Here is a tiny trained network, its code and every weight. The questions are about switching its units off for an input and a target symbol, where a switched-off unit gives its printed mean instead of its output.

import numpy as np


def w(rows, s, z=0):
    codes = np.array(rows[::2]) - 128.0
    scale = np.full(codes.shape[1], s)
    scale[-1] = z or s
    return codes * scale


def norm(h):
    return h / np.sqrt((h * h).mean(-1, keepdims=True) + 1e-5)


def f(y):
    return np.maximum(y, 0)


def softmax(a):
    e = np.exp(a - a.max(-1, keepdims=True))
    return e / e.sum(-1, keepdims=True)


def log_softmax(a):
    a = a - a.max(-1, keepdims=True)
    return a - np.log(np.exp(a).sum(-1, keepdims=True))


def net(x, mask):
    ids = ['αβγδεζθλμξπστφψω'.index(c) for c in x.split()]
    T = len(ids)
    res = E[ids] + P[:T]
    r = norm(res)
    for j in range(2):
        rows = slice(2 * j, 2 * j + 2)
        q, k, v = (r @ M[0][rows].T for M in (Q, K, V))
        z = softmax(np.where(np.tri(T) > 0, q @ k.T / 2**0.5, -1e9)) @ v
        o = O[0][rows]
        res = res + np.where(mask[j], z, o[:, -1]) @ o[:, :-1]
    y = f(norm(res) @ A[0][:, :-1].T + A[0][:, -1])
    res = res + np.where(mask[2:6], y, B[0][:, -1]) @ B[0][:, :-1]
    return log_softmax(norm(res)[-1] @ U[:, :-1].T + U[:, -1])


Q, K, V, O, A, B = {}, {}, {}, {}, {}, {}
E = w([
[103,183,67],'α',
[112,159,90],'β',
[118,128,121],'γ',
[106,84,179],'δ',
[96,79,61],'ε',
[110,156,102],'ζ',
[116,108,145],'θ',
[61,134,131],'λ',
[104,173,92],'μ',
[105,86,174],'ξ',
[85,84,188],'π',
[250,226,111],'σ',
[119,178,193],'τ',
[149,96,106],'φ',
[86,35,31],'ψ',
[123,101,102],'ω',
],0.023)
P = w([
[169,165,138],'0',
[168,109,190],'1',
[163,111,186],'2',
[155,180,128],'3',
[153,174,144],'4',
[153,171,154],'5',
[144,181,142],'6',
[138,185,151],'7',
[152,163,167],'8',
[129,184,155],'9',
[134,192,151],'10',
[112,255,83],'11',
],0.0052)
Q[0] = w([
[170,251,217],'h1',
[22,27,71],'h1',
[58,81,131],'h2',
[168,230,158],'h2',
],0.012)
K[0] = w([
[170,250,254],'h1',
[166,100,43],'h1',
[144,114,224],'h2',
[142,50,51],'h2',
],0.01)
V[0] = w([
[80,59,39],'h1',
[46,171,182],'h1',
[92,216,214],'h2',
[2,125,145],'h2',
],0.021)
O[0] = w([
[131,32,79,147],'h1',
[34,129,106,96],'h1',
[129,124,252,1],'h2',
[118,35,163,108],'h2',
],0.017,0.0022)
A[0] = w([
[22,148,173,168],'n1',
[155,149,36,115],'n2',
[68,39,26,20],'n3',
[245,35,237,253],'n4',
],0.013,0.0049)
B[0] = w([
[106,167,63,191],'n1',
[96,141,54,189],'n2',
[185,81,242,169],'n3',
[100,219,4,253],'n4',
],0.019,0.011)
U = w([
[137,120,141,98],'α',
[146,111,189,255],'β',
[130,136,132,84],'γ',
[113,129,128,84],'δ',
[137,110,120,88],'ε',
[110,130,128,94],'ζ',
[119,138,134,92],'θ',
[53,89,135,122],'λ',
[90,131,121,108],'μ',
[101,123,121,90],'ξ',
[26,109,108,87],'π',
[186,246,148,129],'σ',
[97,189,196,170],'τ',
[216,184,46,126],'φ',
[137,63,87,200],'ψ',
[164,112,94,104],'ω',
],0.013,0.0081)

Each question gives the input, a string of symbols that net reads in full, and the target symbol t.
The units are the heads (2 rows each of Q, K, V and O) and the neurons (one row each of A and B). Each row of codes is followed by its name. A weight is (code - 128) times the scale printed after its matrix; where a second scale follows, it is the last column's (O, A, B and U).
mask holds one flag per unit, heads first, then neurons. A switched-off unit (its flag False) gives its mean, the last column of its rows in O or B, instead of its output. The means were averaged over made-up inputs and are rounded, as every weight is.
A unit's drop is (log p(t) with every unit on - log p(t) with that unit switched off) / (log p(t) with every unit on - log p(t) with every unit switched off).
The circuit of an input: a set's keep is (log p(t) with only the set's units on - log p(t) with every unit switched off) / (log p(t) with every unit on - log p(t) with every unit switched off). Starting from all 6 units, units are removed one at a time, each time the one whose removal leaves the highest keep (on an exact tie, the one counted first), for as long as the keep stays at least 0.8.
units of the circuit, in order: the units of the circuit, biggest drop first
top k neurons: the k neurons with the biggest drops, biggest first
which heads matter: for each layer, one digit per head in row order, 1 if its drop is at least 0.15 and else 0, layers parted by /
drop when u is switched off: that unit's drop, to one decimal
input λ π σ β σ σ σ λ β, target σ: units of the circuit, in order -> h1; n4
input β π β ψ φ, target ψ: top 2 neurons -> n3; n1
input ψ α θ, target ψ: units of the circuit, in order -> h1
input μ σ μ β σ α, target σ: top 2 neurons -> n4; n2
input β ψ ζ, target ψ: units of the circuit, in order -> h2; n4; n3
input β σ π γ, target σ: top 2 neurons -> n2; n4
input ε β φ, target ψ: which heads matter -> 00
input λ φ ε β, target ψ: which heads matter -> 10
input σ φ β σ λ, target σ: units of the circuit, in order -> h1; h2; n4
input ξ σ β β, target σ: units of the circuit, in order -> h2; n4
input τ λ ζ, target τ: units of the circuit, in order -> h1; h2
input σ β θ ζ τ τ, target τ: drop when h2 is switched off -> 0.1
input ω ψ λ ε β, target ψ: drop when h1 is switched off -> 0.3
input β β β, target β: drop when h1 is switched off -> 1.0
input β σ τ π, target τ: units of the circuit, in order -> h2
